Below are the code and all the weights of a small trained network. Each question names an input and a class and asks about switching units off, where a switched-off unit gives its printed mean instead of its output.

import numpy as np


def w(rows, s, z=0):
    codes = np.array(rows[::2]) - 128.0
    scale = np.full(codes.shape[1], s)
    scale[-1] = z or s
    return codes * scale


def f(y):
    return y / 2 * (1 + np.tanh(0.7978845608 * (y + 0.044715 * y**3)))


def log_softmax(a):
    a = a - a.max(-1, keepdims=True)
    return a - np.log(np.exp(a).sum(-1, keepdims=True))


def net(x, mask):
    res = np.array(x, float).reshape(1, 8) / 4 @ E
    y = f(res @ A[0][:, :-1].T + A[0][:, -1])
    res = res + np.where(mask, y, B[0][:, -1]) @ B[0][:, :-1]
    return log_softmax(res[-1] @ U[:, :-1].T + U[:, -1])


A, B = {}, {}
E = w([
[100,114,87,140,118,115,111,134,133,163],'x0',
[133,138,130,141,128,131,122,112,115,112],'x1',
[137,147,108,106,182,141,103,111,137,126],'x2',
[138,15,138,231,255,156,142,160,116,115],'x3',
[143,133,109,123,128,165,119,135,130,116],'x4',
[108,140,144,122,149,117,152,104,106,103],'x5',
[79,172,152,137,152,111,45,209,156,53],'x6',
[138,111,95,102,143,135,82,132,100,140],'x7',
],0.0092)
A[0] = w([
[180,147,150,111,141,119,145,119,150,197,20],'N1',
[79,155,166,101,133,125,77,170,127,115,37],'N2',
[84,202,144,129,116,100,65,209,129,95,5],'N3',
[155,224,72,62,48,67,130,95,128,110,55],'N4',
[141,198,104,41,73,93,144,138,145,135,65],'N5',
[195,138,120,99,98,156,195,17,84,253,32],'N6',
],0.0071,0.0013)
B[0] = w([
[176,167,98,86,3,92,144,119,152,107,140],'N1',
[53,86,136,97,35,163,65,126,196,147,163],'N2',
[107,152,173,18,80,178,13,49,205,112,198],'N3',
[221,31,5,187,255,38,141,181,94,173,250],'N4',
[207,69,28,174,229,43,192,150,82,117,223],'N5',
[8,181,239,73,67,242,11,38,165,90,254],'N6',
],0.0059,0.0075)
U = w([
[203,30,94,193,179,37,176,166,100,132,253],'0',
[22,194,197,46,2,129,37,87,153,113,3],'1',
],0.0087,0.0018)

Each question gives the input, the list of numbers given to net, and the class t.
The units are the neurons (one row each of A and B). Each row of codes is followed by its name. A weight is (code - 128) times the scale printed after its matrix; where a second scale follows, it is the last column's (A, B and U).
mask holds one flag per neuron, in row order. A switched-off neuron (its flag False) gives its mean, the last column of its row in B, instead of its output. The means were averaged over made-up inputs and are rounded, as every weight is.
A unit's drop is (log p(t) with every unit on - log p(t) with that unit switched off) / (log p(t) with every unit on - log p(t) with every unit switched off).
The circuit of an input: a set's keep is (log p(t) with only the set's units on - log p(t) with every unit switched off) / (log p(t) with every unit on - log p(t) with every unit switched off). Starting from all 6 units, units are removed one at a time, each time the one whose removal leaves the highest keep (on an exact tie, the one counted first), for as long as the keep stays at least 0.8.
circuit, biggest first: the units of the circuit, biggest drop first
k most important neurons: the k neurons with the biggest drops, biggest first
drop when u is switched off: that unit's drop, to one decimal
input [-4,-2,-8,3,-7,-1,6,-1], class 1: most important neuron -> [N4]
input [4,-1,-2,7,2,-6,-8,0], class 1: circuit, biggest first -> [N6 N4]
input [6,-4,3,-5,-8,-3,-5,7], class 0: 3 most important neurons -> [N4 N5 N3]
input [5,3,-1,3,2,1,5,3], class 1: 2 most important neurons -> [N4 N5]
input [-7,-4,-8,4,0,8,-5,7], class 1: circuit, biggest first -> [N4 N5]
input [-6,-2,2,4,-7,-3,6,3], class 1: 3 most important neurons -> [N4 N5 N3]
input [8,7,-4,3,-1,-4,-4,-6], class 1: 3 most important neurons -> [N4 N5 N6]
input [-2,-5,7,5,8,2,-6,4], class 1: drop when N4 is switched off -> 0.4
input [7,8,-4,-4,-4,-7,3,-1], class 0: drop when N6 is switched off -> 0.4
input [0,-7,-7,-6,-8,3,5,2], class 0: drop when N2 is switched off -> 0.0
input [-2,-5,2,-3,-2,6,1,-7], class 0: drop when N6 is switched off -> 0.2
input [-2,1,1,-5,7,-7,-4,8], class 0: 2 most important neurons -> [N4 N5]
